Below are the code and all the weights of a small trained network. Each question names an input and a target symbol and asks about switching units off, where a switched-off unit gives its printed mean instead of its output.

import numpy as np


def w(rows, s, z=0):
    codes = np.array(rows[::2]) - 128.0
    scale = np.full(codes.shape[1], s)
    scale[-1] = z or s
    return codes * scale


def f(y):
    return np.maximum(y, 0)


def softmax(a):
    e = np.exp(a - a.max(-1, keepdims=True))
    return e / e.sum(-1, keepdims=True)


def log_softmax(a):
    a = a - a.max(-1, keepdims=True)
    return a - np.log(np.exp(a).sum(-1, keepdims=True))


def net(x, mask):
    ids = ['ΓΔΞΩαβεζλμπστψ'.index(c) for c in x.split()]
    T = len(ids)
    res = E[ids] + P[:T]
    r = res
    for j in range(3):
        rows = slice(2 * j, 2 * j + 2)
        q, k, v = (r @ M[0][rows].T for M in (Q, K, V))
        z = softmax(np.where(np.tri(T) > 0, q @ k.T / 2**0.5, -1e9)) @ v
        o = O[0][rows]
        res = res + np.where(mask[j], z, o[:, -1]) @ o[:, :-1]
    y = f(res @ A[0][:, :-1].T + A[0][:, -1])
    res = res + np.where(mask[3:15], y, B[0][:, -1]) @ B[0][:, :-1]
    return log_softmax(res[-1] @ U[:, :-1].T + U[:, -1])


Q, K, V, O, A, B = {}, {}, {}, {}, {}, {}
E = w([
[156,137,115],'Γ',
[139,152,166],'Δ',
[149,175,47],'Ξ',
[105,135,102],'Ω',
[246,157,156],'α',
[60,144,125],'β',
[138,212,156],'ε',
[136,62,133],'ζ',
[110,207,187],'λ',
[57,2,195],'μ',
[159,135,165],'π',
[68,138,60],'σ',
[118,83,128],'τ',
[126,68,126],'ψ',
],0.017)
P = w([
[200,3,90],'0',
[117,98,81],'1',
[109,155,85],'2',
[106,143,93],'3',
[92,211,83],'4',
[93,243,83],'5',
[126,179,77],'6',
[125,200,80],'7',
[128,210,81],'8',
],0.0042)
Q[0] = w([
[230,120,172],'h1',
[141,229,8],'h1',
[99,122,203],'h2',
[122,77,144],'h2',
[21,132,141],'h3',
[79,155,115],'h3',
],0.012)
K[0] = w([
[219,169,184],'h1',
[140,188,82],'h1',
[163,4,164],'h2',
[57,112,196],'h2',
[139,70,80],'h3',
[117,110,93],'h3',
],0.011)
V[0] = w([
[83,98,244],'h1',
[77,101,41],'h1',
[88,121,178],'h2',
[32,80,156],'h2',
[168,118,166],'h3',
[164,96,118],'h3',
],0.011)
O[0] = w([
[1,132,157,6],'h1',
[177,117,28,196],'h1',
[28,107,245,85],'h2',
[49,110,95,78],'h2',
[130,56,157,102],'h3',
[219,28,109,124],'h3',
],0.0069,0.0023)
A[0] = w([
[196,73,205,178],'n1',
[113,184,77,179],'n2',
[74,209,226,115],'n3',
[169,88,139,247],'n4',
[101,105,118,255],'n5',
[245,133,131,97],'n6',
[112,164,123,172],'n7',
[207,199,148,131],'n8',
[224,161,152,134],'n9',
[229,255,157,150],'n10',
[79,213,107,112],'n11',
[37,207,250,117],'n12',
],0.0077,0.0051)
B[0] = w([
[125,147,211,167],'n1',
[106,172,76,194],'n2',
[237,93,99,190],'n3',
[90,203,109,189],'n4',
[89,254,111,187],'n5',
[136,62,89,194],'n6',
[97,169,185,166],'n7',
[50,69,174,206],'n8',
[96,38,147,198],'n9',
[89,101,143,254],'n10',
[147,127,176,169],'n11',
[194,65,78,205],'n12',
],0.0073,0.0092)
U = w([
[254,91,115,185],'Γ',
[138,193,135,152],'Δ',
[177,57,35,119],'Ξ',
[205,209,16,62],'Ω',
[159,175,116,52],'α',
[97,181,122,175],'β',
[115,149,143,171],'ε',
[140,142,149,113],'ζ',
[12,254,150,211],'λ',
[2,90,116,79],'μ',
[145,163,173,108],'π',
[113,67,208,1],'σ',
[123,190,120,83],'τ',
[131,146,105,71],'ψ',
],0.0095,0.0069)

Each question gives the input, a string of symbols that net reads in full, and the target symbol t.
The units are the heads (2 rows each of Q, K, V and O) and the neurons (one row each of A and B). Each row of codes is followed by its name. A weight is (code - 128) times the scale printed after its matrix; where a second scale follows, it is the last column's (O, A, B and U).
mask holds one flag per unit, heads first, then neurons. A switched-off unit (its flag False) gives its mean, the last column of its rows in O or B, instead of its output. The means were averaged over made-up inputs and are rounded, as every weight is.
A unit's drop is (log p(t) with every unit on - log p(t) with that unit switched off) / (log p(t) with every unit on - log p(t) with every unit switched off).
The circuit of an input: a set's keep is (log p(t) with only the set's units on - log p(t) with every unit switched off) / (log p(t) with every unit on - log p(t) with every unit switched off). Starting from the 12 units with the biggest drops (on a tie, the unit counted first), units are removed one at a time, each time the one whose removal leaves the highest keep (on an exact tie, the one counted first), for as long as the keep stays at least 0.8.
circuit, biggest first: the units of the circuit, biggest drop first
most important unit: the unit with the biggest drop
k most important neurons: the k neurons with the biggest drops, biggest first
heads that matter: for each layer, one digit per head in row order, 1 if its drop is at least 0.15 and else 0, layers parted by /
drop when u is switched off: that unit's drop, to one decimal
input Γ Γ Δ λ Γ, target λ: circuit, biggest first	n12, n3
input λ ζ λ, target Γ: circuit, biggest first	n12, n3, h1
input ε π β τ ε β Δ σ, target Ω: circuit, biggest first	h1, n8
input σ ζ π, target λ: circuit, biggest first	n12, n3
input λ Γ λ, target Γ: circuit, biggest first	n3, n12, h1
input λ τ ζ Ξ Ξ λ λ Ξ σ, target Ξ: most important unit	h1
input Ξ σ Γ, target Ξ: circuit, biggest first	h1, n6, h2, n9
input Γ β Ξ ψ τ Γ, target Ξ: 3 most important neurons	n6, n9, n5
input τ ζ Δ Ξ σ Ξ ζ ε α, target σ: 2 most important neurons	n8, n9
input Δ π λ π Γ α λ π ψ, target λ: heads that matter	100
input ζ β Ξ, target Ξ: 2 most important neurons	n6, n9
input σ π Ω, target Ω: drop when n12 is switched off	-0.1
input ε Δ β λ Γ ζ, target λ: drop when n3 is switched off	0.2
input β μ ψ, target μ: circuit, biggest first	h2
input α ζ ζ ζ Ξ, target Ξ: drop when n10 is switched off	0.0
